Below are the code and all the weights of a small trained network. Each question names an input and a target symbol and asks about switching units off, where a switched-off unit gives its printed mean instead of its output.

import numpy as np


def w(rows, s, z=0):
    codes = np.array(rows[::2]) - 128.0
    scale = np.full(codes.shape[1], s)
    scale[-1] = z or s
    return codes * scale


def norm(h):
    return h / np.sqrt((h * h).mean(-1, keepdims=True) + 1e-5)


def f(y):
    return np.maximum(y, 0)


def softmax(a):
    e = np.exp(a - a.max(-1, keepdims=True))
    return e / e.sum(-1, keepdims=True)


def log_softmax(a):
    a = a - a.max(-1, keepdims=True)
    return a - np.log(np.exp(a).sum(-1, keepdims=True))


def net(x, mask):
    ids = ['βδεθλμτφ'.index(c) for c in x.split()]
    T = len(ids)
    res = E[ids] + P[:T]
    r = norm(res)
    for j in range(3):
        rows = slice(3 * j, 3 * j + 3)
        q, k, v = (r @ M[0][rows].T for M in (Q, K, V))
        z = softmax(np.where(np.tri(T) > 0, q @ k.T / 3**0.5, -1e9)) @ v
        o = O[0][rows]
        res = res + np.where(mask[j], z, o[:, -1]) @ o[:, :-1]
    y = f(norm(res) @ A[0][:, :-1].T + A[0][:, -1])
    res = res + np.where(mask[3:11], y, B[0][:, -1]) @ B[0][:, :-1]
    return log_softmax(norm(res)[-1] @ U[:, :-1].T + U[:, -1])


Q, K, V, O, A, B = {}, {}, {}, {}, {}, {}
E = w([
[94,129,164,101,154,201],'β',
[99,156,156,126,152,202],'δ',
[85,153,135,92,134,204],'ε',
[101,205,110,102,108,180],'θ',
[25,161,93,146,212,159],'λ',
[254,40,134,79,203,134],'μ',
[233,157,196,124,155,41],'τ',
[192,169,73,225,126,197],'φ',
],0.00074)
P = w([
[122,252,128,41,185,169],'0',
[103,124,197,157,142,178],'1',
[130,190,113,90,147,146],'2',
[97,98,177,167,103,145],'3',
[143,144,104,114,123,123],'4',
[82,74,164,168,87,125],'5',
[143,156,110,97,138,121],'6',
],0.0011)
Q[0] = w([
[69,149,26,13,77,183],'head 0',
[200,139,9,86,38,2],'head 0',
[242,226,19,5,221,22],'head 0',
[3,192,187,224,71,253],'head 1',
[33,251,45,127,211,240],'head 1',
[192,241,31,74,227,193],'head 1',
[248,179,20,20,180,25],'head 2',
[212,141,72,93,246,79],'head 2',
[222,206,13,12,158,53],'head 2',
],0.0049)
K[0] = w([
[171,40,180,18,175,117],'head 0',
[62,137,189,148,251,191],'head 0',
[99,201,170,32,252,195],'head 0',
[185,20,38,217,121,64],'head 1',
[186,28,136,99,126,10],'head 1',
[149,123,194,46,143,22],'head 1',
[224,211,201,73,121,245],'head 2',
[226,158,202,90,143,127],'head 2',
[221,217,150,62,108,254],'head 2',
],0.0049)
V[0] = w([
[87,143,178,76,146,53],'head 0',
[122,80,205,144,164,123],'head 0',
[2,98,131,59,108,177],'head 0',
[152,197,221,126,95,75],'head 1',
[74,102,151,164,106,143],'head 1',
[29,161,109,164,98,139],'head 1',
[148,72,192,47,45,153],'head 2',
[204,49,92,136,157,75],'head 2',
[39,110,118,106,154,109],'head 2',
],0.002)
O[0] = w([
[86,38,39,123,46,20,121],'head 0',
[101,120,72,117,219,99,115],'head 0',
[62,100,120,178,135,184,189],'head 0',
[138,75,193,204,3,34,142],'head 1',
[140,183,142,92,118,131,124],'head 1',
[82,199,133,163,137,140,148],'head 1',
[131,192,222,33,125,127,115],'head 2',
[73,143,129,143,96,177,3],'head 2',
[205,98,141,185,103,155,144],'head 2',
],0.0026)
A[0] = w([
[158,139,160,78,138,124,138],'neuron 0',
[61,123,158,131,123,139,138],'neuron 1',
[104,77,158,99,197,142,119],'neuron 2',
[110,221,50,125,67,110,3],'neuron 3',
[193,86,1,40,150,118,46],'neuron 4',
[133,114,93,117,104,69,200],'neuron 5',
[143,100,87,88,149,153,161],'neuron 6',
[209,152,67,114,130,106,99],'neuron 7',
],0.0041)
B[0] = w([
[132,105,123,181,140,146,225],'neuron 0',
[123,85,121,80,120,106,228],'neuron 1',
[152,178,72,144,100,106,246],'neuron 2',
[132,217,37,87,23,209,172],'neuron 3',
[245,54,11,23,253,221,218],'neuron 4',
[182,217,188,31,145,78,225],'neuron 5',
[125,78,183,129,87,84,253],'neuron 6',
[45,55,109,134,130,143,201],'neuron 7',
],0.0041,0.0015)
U = w([
[250,6,6,6,247,215,163],'β',
[8,239,23,122,248,3,5],'δ',
[49,253,9,6,6,248,147],'ε',
[3,11,247,11,4,211,140],'θ',
[12,5,8,250,174,246,197],'λ',
[248,57,43,250,5,6,116],'μ',
[236,250,251,4,156,2,124],'τ',
[251,241,249,250,246,251,131],'φ',
],0.0051,0.0012)

Each question gives the input, a string of symbols that net reads in full, and the target symbol t.
The units are the heads (3 rows each of Q, K, V and O) and the neurons (one row each of A and B). Each row of codes is followed by its name. A weight is (code - 128) times the scale printed after its matrix; where a second scale follows, it is the last column's (O, A, B and U).
mask holds one flag per unit, heads first, then neurons. A switched-off unit (its flag False) gives its mean, the last column of its rows in O or B, instead of its output. The means were averaged over made-up inputs and are rounded, as every weight is.
A unit's drop is (log p(t) with every unit on - log p(t) with that unit switched off) / (log p(t) with every unit on - log p(t) with every unit switched off).
The circuit of an input: a set's keep is (log p(t) with only the set's units on - log p(t) with every unit switched off) / (log p(t) with every unit on - log p(t) with every unit switched off). Starting from all 11 units, units are removed one at a time, each time the one whose removal leaves the highest keep (on an exact tie, the one counted first), for as long as the keep stays at least 0.8.
circuit, biggest first: the units of the circuit, biggest drop first
top k neurons: the k neurons with the biggest drops, biggest first
which heads matter: for each layer, one digit per head in row order, 1 if its drop is at least 0.15 and else 0, layers parted by /
input δ τ δ λ μ λ, target μ: which heads matter => 011
input δ φ λ, target δ: which heads matter => 010
input ε β τ λ θ, target τ: which heads matter => 010
input δ λ φ ε ε ε, target ε: circuit, biggest first => neuron 6; head 1; neuron 4
input θ β β ε, target ε: which heads matter => 101
input τ θ φ δ β, target τ: circuit, biggest first => head 1; neuron 5
input δ λ λ θ θ λ θ, target ε: which heads matter => 010
input β ε μ λ λ ε, target λ: circuit, biggest first => head 2; head 0
input ε φ δ θ β, target μ: circuit, biggest first => neuron 4; neuron 5; neuron 2
input λ θ μ ε, target μ: circuit, biggest first => neuron 2; neuron 4; head 1
input ε ε θ β λ τ, target τ: top 2 neurons => neuron 5; neuron 4
input ε θ φ ε, target φ: circuit, biggest first => head 0; neuron 4; neuron 6
input β ε λ φ θ φ, target φ: circuit, biggest first => head 0
input θ θ τ θ ε, target τ: circuit, biggest first => head 1; neuron 5
input λ θ θ δ τ β, target τ: which heads matter => 100
input θ τ θ θ λ, target τ: circuit, biggest first => neuron 5; head 1
input δ φ ε, target θ: top 3 neurons => neuron 4; neuron 5; neuron 2
input ε δ λ δ ε β, target ε: which heads matter => 111
input λ λ φ λ, target φ: which heads matter => 100
input θ θ τ δ τ φ, target φ: circuit, biggest first => head 0; neuron 4
input β ε θ β, target θ: circuit, biggest first => neuron 4
input β φ θ θ μ μ, target μ: circuit, biggest first => neuron 2; neuron 4; neuron 5; head 2
input δ θ φ δ β δ, target φ: circuit, biggest first => head 0; neuron 7; neuron 4
input θ ε τ τ φ, target τ: which heads matter => 010
input φ θ θ θ, target θ: circuit, biggest first => neuron 4; neuron 2
input β δ τ θ φ τ, target φ: which heads matter => 100
input τ λ τ μ, target τ: which heads matter => 101
